Below is a small trained network, with its code and all its weights. Each question gives an input and a class and asks what happens when units are switched off, that is, made to give their printed mean instead of their output.

import numpy as np


def w(rows, s, z=0):
    codes = np.array(rows[::2]) - 128.0
    scale = np.full(codes.shape[1], s)
    scale[-1] = z or s
    return codes * scale


def f(y):
    return np.maximum(y, 0)


def log_softmax(a):
    a = a - a.max(-1, keepdims=True)
    return a - np.log(np.exp(a).sum(-1, keepdims=True))


def net(x, mask):
    res = np.array(x, float).reshape(1, 7) / 4 @ E
    y = f(res @ A[0][:, :-1].T + A[0][:, -1])
    res = res + np.where(mask, y, B[0][:, -1]) @ B[0][:, :-1]
    return log_softmax(res[-1] @ U[:, :-1].T + U[:, -1])


A, B = {}, {}
E = w([
[199,195,194,26,141,188,187,22],'x0',
[154,114,170,137,96,196,58,58],'x1',
[250,66,135,103,140,61,227,151],'x2',
[190,38,192,133,36,166,245,245],'x3',
[1,149,237,119,87,30,47,121],'x4',
[211,135,122,33,65,83,76,190],'x5',
[120,245,101,227,51,116,89,121],'x6',
],0.0084)
A[0] = w([
[183,122,45,170,130,169,99,134,101],'neuron 1',
[149,177,144,44,112,154,41,59,149],'neuron 2',
[68,187,155,159,143,169,85,49,158],'neuron 3',
[119,117,176,120,128,65,140,118,8],'neuron 4',
[95,144,150,152,171,114,99,108,11],'neuron 5',
[58,159,101,152,142,53,84,162,109],'neuron 6',
[97,144,140,148,150,128,105,69,60],'neuron 7',
[81,170,141,176,142,145,102,46,114],'neuron 8',
[144,127,162,155,125,158,152,72,10],'neuron 9',
[155,155,127,75,111,121,58,60,128],'neuron 10',
[154,197,190,175,68,99,116,111,101],'neuron 11',
[83,156,110,117,91,156,123,158,168],'neuron 12',
[139,145,117,78,123,110,97,103,68],'neuron 13',
[88,51,205,120,89,175,71,142,140],'neuron 14',
[99,175,71,148,48,180,82,172,83],'neuron 15',
[81,148,145,131,135,106,120,123,1],'neuron 16',
[150,120,175,80,130,184,224,107,59],'neuron 17',
[175,115,119,139,102,116,135,127,107],'neuron 18',
[132,141,101,85,106,148,115,77,95],'neuron 19',
[146,195,160,165,45,94,112,109,126],'neuron 20',
[120,90,171,112,164,150,117,130,170],'neuron 21',
[3,145,118,112,134,71,70,166,142],'neuron 22',
[73,151,130,154,126,153,97,53,146],'neuron 23',
[167,174,150,77,122,144,58,70,120],'neuron 24',
[123,133,142,89,111,136,154,150,78],'neuron 25',
],0.016,0.0087)
B[0] = w([
[136,149,47,109,174,159,140,170,184],'neuron 1',
[95,31,181,58,143,84,166,125,232],'neuron 2',
[105,159,19,127,151,210,143,134,248],'neuron 3',
[109,142,86,131,129,168,125,129,144],'neuron 4',
[134,136,136,101,128,165,141,104,164],'neuron 5',
[113,91,136,81,102,159,117,173,223],'neuron 6',
[111,188,109,123,144,148,139,112,179],'neuron 7',
[94,182,96,119,150,194,183,101,221],'neuron 8',
[80,97,111,117,132,164,145,156,149],'neuron 9',
[135,106,195,66,129,135,129,112,202],'neuron 10',
[69,161,58,159,84,80,132,112,180],'neuron 11',
[172,112,134,140,91,153,94,103,175],'neuron 12',
[141,137,174,156,115,123,130,109,156],'neuron 13',
[138,132,52,134,51,62,66,217,204],'neuron 14',
[147,146,66,170,90,159,52,167,202],'neuron 15',
[88,135,113,114,154,145,141,165,152],'neuron 16',
[178,99,183,113,81,212,59,138,198],'neuron 17',
[104,139,120,105,168,154,131,126,154],'neuron 18',
[103,110,156,107,110,130,126,160,164],'neuron 19',
[88,148,105,187,70,96,136,88,189],'neuron 20',
[162,133,122,132,84,125,113,162,170],'neuron 21',
[36,10,74,46,94,102,134,186,252],'neuron 22',
[136,203,90,123,168,191,137,116,218],'neuron 23',
[88,111,174,59,123,125,160,114,205],'neuron 24',
[158,129,132,123,125,142,143,71,145],'neuron 25',
],0.013,0.023)
U = w([
[96,122,96,88,127,177,140,110,180],'0',
[96,176,176,130,106,108,158,9,31],'1',
[155,160,54,190,237,77,121,112,50],'2',
[172,166,90,153,86,183,81,124,182],'3',
[182,102,237,90,135,142,119,107,74],'4',
[86,173,160,168,151,110,93,93,3],'5',
[100,107,104,118,49,62,101,120,216],'6',
],0.012,0.0065)

Each question gives the input, the list of numbers given to net, and the class t.
The units are the neurons (one row each of A and B). Each row of codes is followed by its name. A weight is (code - 128) times the scale printed after its matrix; where a second scale follows, it is the last column's (A, B and U).
mask holds one flag per neuron, in row order. A switched-off neuron (its flag False) gives its mean, the last column of its row in B, instead of its output. The means were averaged over made-up inputs and are rounded, as every weight is.
A unit's drop is (log p(t) with every unit on - log p(t) with that unit switched off) / (log p(t) with every unit on - log p(t) with every unit switched off).
The circuit of an input: a set's keep is (log p(t) with only the set's units on - log p(t) with every unit switched off) / (log p(t) with every unit on - log p(t) with every unit switched off). Starting from the 12 units with the biggest drops (on a tie, the unit counted first), units are removed one at a time, each time the one whose removal leaves the highest keep (on an exact tie, the one counted first), for as long as the keep stays at least 0.8.
circuit, biggest first: the units of the circuit, biggest drop first
top k neurons: the k neurons with the biggest drops, biggest first
drop when u is switched off: that unit's drop, to one decimal
input [2,0,-4,2,-7,8,7], class 3: circuit, biggest first : neuron 15
input [-4,-5,-5,7,-7,-8,-2], class 3: top 2 neurons : neuron 22; neuron 2
input [6,2,-3,-4,-2,8,6], class 1: top 2 neurons : neuron 22; neuron 20
input [8,-4,7,-3,-5,-8,8], class 3: top 3 neurons : neuron 22; neuron 2; neuron 17
input [5,-4,-5,0,4,5,6], class 6: top 2 neurons : neuron 20; neuron 11
input [4,0,5,-4,7,4,5], class 6: top 2 neurons : neuron 20; neuron 11
input [7,-7,-8,8,0,1,-6], class 3: top 3 neurons : neuron 2; neuron 10; neuron 24
input [-1,2,0,-2,2,8,-6], class 6: top 2 neurons : neuron 14; neuron 17
input [4,-5,4,-5,-8,-4,-8], class 3: top 3 neurons : neuron 2; neuron 10; neuron 24
input [4,-3,5,-2,1,-5,2], class 3: top 2 neurons : neuron 22; neuron 2
input [-3,-4,8,3,-3,-3,-8], class 4: drop when neuron 3 is switched off : 0.1
input [6,6,8,3,2,5,6], class 1: drop when neuron 24 is switched off : 0.0
input [-3,5,-2,5,-4,-1,-7], class 3: drop when neuron 22 is switched off : 0.3
input [-3,-7,8,-7,5,6,-2], class 6: circuit, biggest first : neuron 3
